Below is a small trained network, with its code and all its weights. Each question gives an input and a class and asks what happens when units are switched off, that is, made to give their printed mean instead of their output.

import numpy as np


def w(rows, s, z=0):
    codes = np.array(rows[::2]) - 128.0
    scale = np.full(codes.shape[1], s)
    scale[-1] = z or s
    return codes * scale


def f(y):
    return y / 2 * (1 + np.tanh(0.7978845608 * (y + 0.044715 * y**3)))


def log_softmax(a):
    a = a - a.max(-1, keepdims=True)
    return a - np.log(np.exp(a).sum(-1, keepdims=True))


def net(x, mask):
    res = np.array(x, float).reshape(1, 3) / 4 @ E
    y = f(res @ A[0][:, :-1].T + A[0][:, -1])
    res = res + np.where(mask, y, B[0][:, -1]) @ B[0][:, :-1]
    return log_softmax(res[-1] @ U[:, :-1].T + U[:, -1])


A, B = {}, {}
E = w([
[182,52,189,24,41,172],'x0',
[130,2,11,135,130,109],'x1',
[68,130,111,58,207,235],'x2',
],0.0088)
A[0] = w([
[97,155,103,200,163,111,150],'n0',
[48,143,113,180,187,107,167],'n1',
[94,153,69,180,190,76,72],'n2',
[166,68,161,61,85,171,129],'n3',
[62,142,86,75,187,216,249],'n4',
[49,143,127,58,204,221,4],'n5',
[118,59,58,104,122,94,39],'n6',
[191,80,154,64,80,156,101],'n7',
[199,122,139,185,101,30,28],'n8',
[165,183,155,155,76,83,89],'n9',
[118,36,73,124,136,101,115],'n10',
[122,221,254,95,135,143,81],'n11',
],0.0085,0.0035)
B[0] = w([
[200,119,187,131,143,139,217],'n0',
[182,157,206,139,129,135,231],'n1',
[206,121,207,155,185,127,223],'n2',
[193,161,205,144,185,154,216],'n3',
[182,89,118,48,64,69,254],'n4',
[118,7,155,82,40,25,217],'n5',
[59,146,82,91,228,28,187],'n6',
[202,141,190,144,213,137,209],'n7',
[131,1,120,71,50,20,206],'n8',
[98,105,107,97,113,48,183],'n9',
[82,189,82,75,200,77,208],'n10',
[40,173,71,64,211,33,241],'n11',
],0.0083,0.0079)
U = w([
[230,146,237,148,202,151,103],'0',
[123,59,129,107,1,73,116],'1',
[20,183,70,108,248,91,123],'2',
[156,186,92,128,78,186,253],'3',
[66,147,98,172,118,246,93],'4',
[69,145,94,182,101,181,88],'5',
[67,126,120,180,115,191,88],'6',
[72,153,106,167,100,186,87],'7',
],0.0087,0.015)

Each question gives the input, the list of numbers given to net, and the class t.
The units are the neurons (one row each of A and B). Each row of codes is followed by its name. A weight is (code - 128) times the scale printed after its matrix; where a second scale follows, it is the last column's (A, B and U).
mask holds one flag per neuron, in row order. A switched-off neuron (its flag False) gives its mean, the last column of its row in B, instead of its output. The means were averaged over made-up inputs and are rounded, as every weight is.
A unit's drop is (log p(t) with every unit on - log p(t) with that unit switched off) / (log p(t) with every unit on - log p(t) with every unit switched off).
The circuit of an input: a set's keep is (log p(t) with only the set's units on - log p(t) with every unit switched off) / (log p(t) with every unit on - log p(t) with every unit switched off). Starting from all 12 units, units are removed one at a time, each time the one whose removal leaves the highest keep (on an exact tie, the one counted first), for as long as the keep stays at least 0.8.
circuit, biggest first: the units of the circuit, biggest drop first
k most important neurons: the k neurons with the biggest drops, biggest first
drop when u is switched off: that unit's drop, to one decimal
input [3,-6,-6], class 1: circuit, biggest first -> n8
input [-3,-2,-1], class 3: circuit, biggest first -> n7; n3; n6; n5
input [2,1,1], class 3: 2 most important neurons -> n2; n11
input [0,-4,6], class 1: 2 most important neurons -> n5; n4
input [-4,6,-4], class 2: 3 most important neurons -> n10; n6; n4
input [0,-3,2], class 3: 2 most important neurons -> n6; n10
input [8,6,5], class 0: 2 most important neurons -> n3; n7
input [5,5,-1], class 0: 2 most important neurons -> n11; n3
input [7,1,-7], class 0: 4 most important neurons -> n7; n3; n5; n4
input [-4,-7,-7], class 1: 2 most important neurons -> n8; n10
input [-1,-2,-2], class 3: 2 most important neurons -> n5; n6
input [-3,3,-3], class 3: circuit, biggest first -> n11; n5; n7
input [1,2,-3], class 3: 2 most important neurons -> n5; n4
input [6,-2,-4], class 0: circuit, biggest first -> n7
input [6,8,-4], class 2: circuit, biggest first -> n6; n10
input [-8,-6,-1], class 0: drop when n0 is switched off -> 0.4
input [-6,6,8], class 1: drop when n1 is switched off -> 0.0
input [2,7,-6], class 2: drop when n10 is switched off -> 0.5
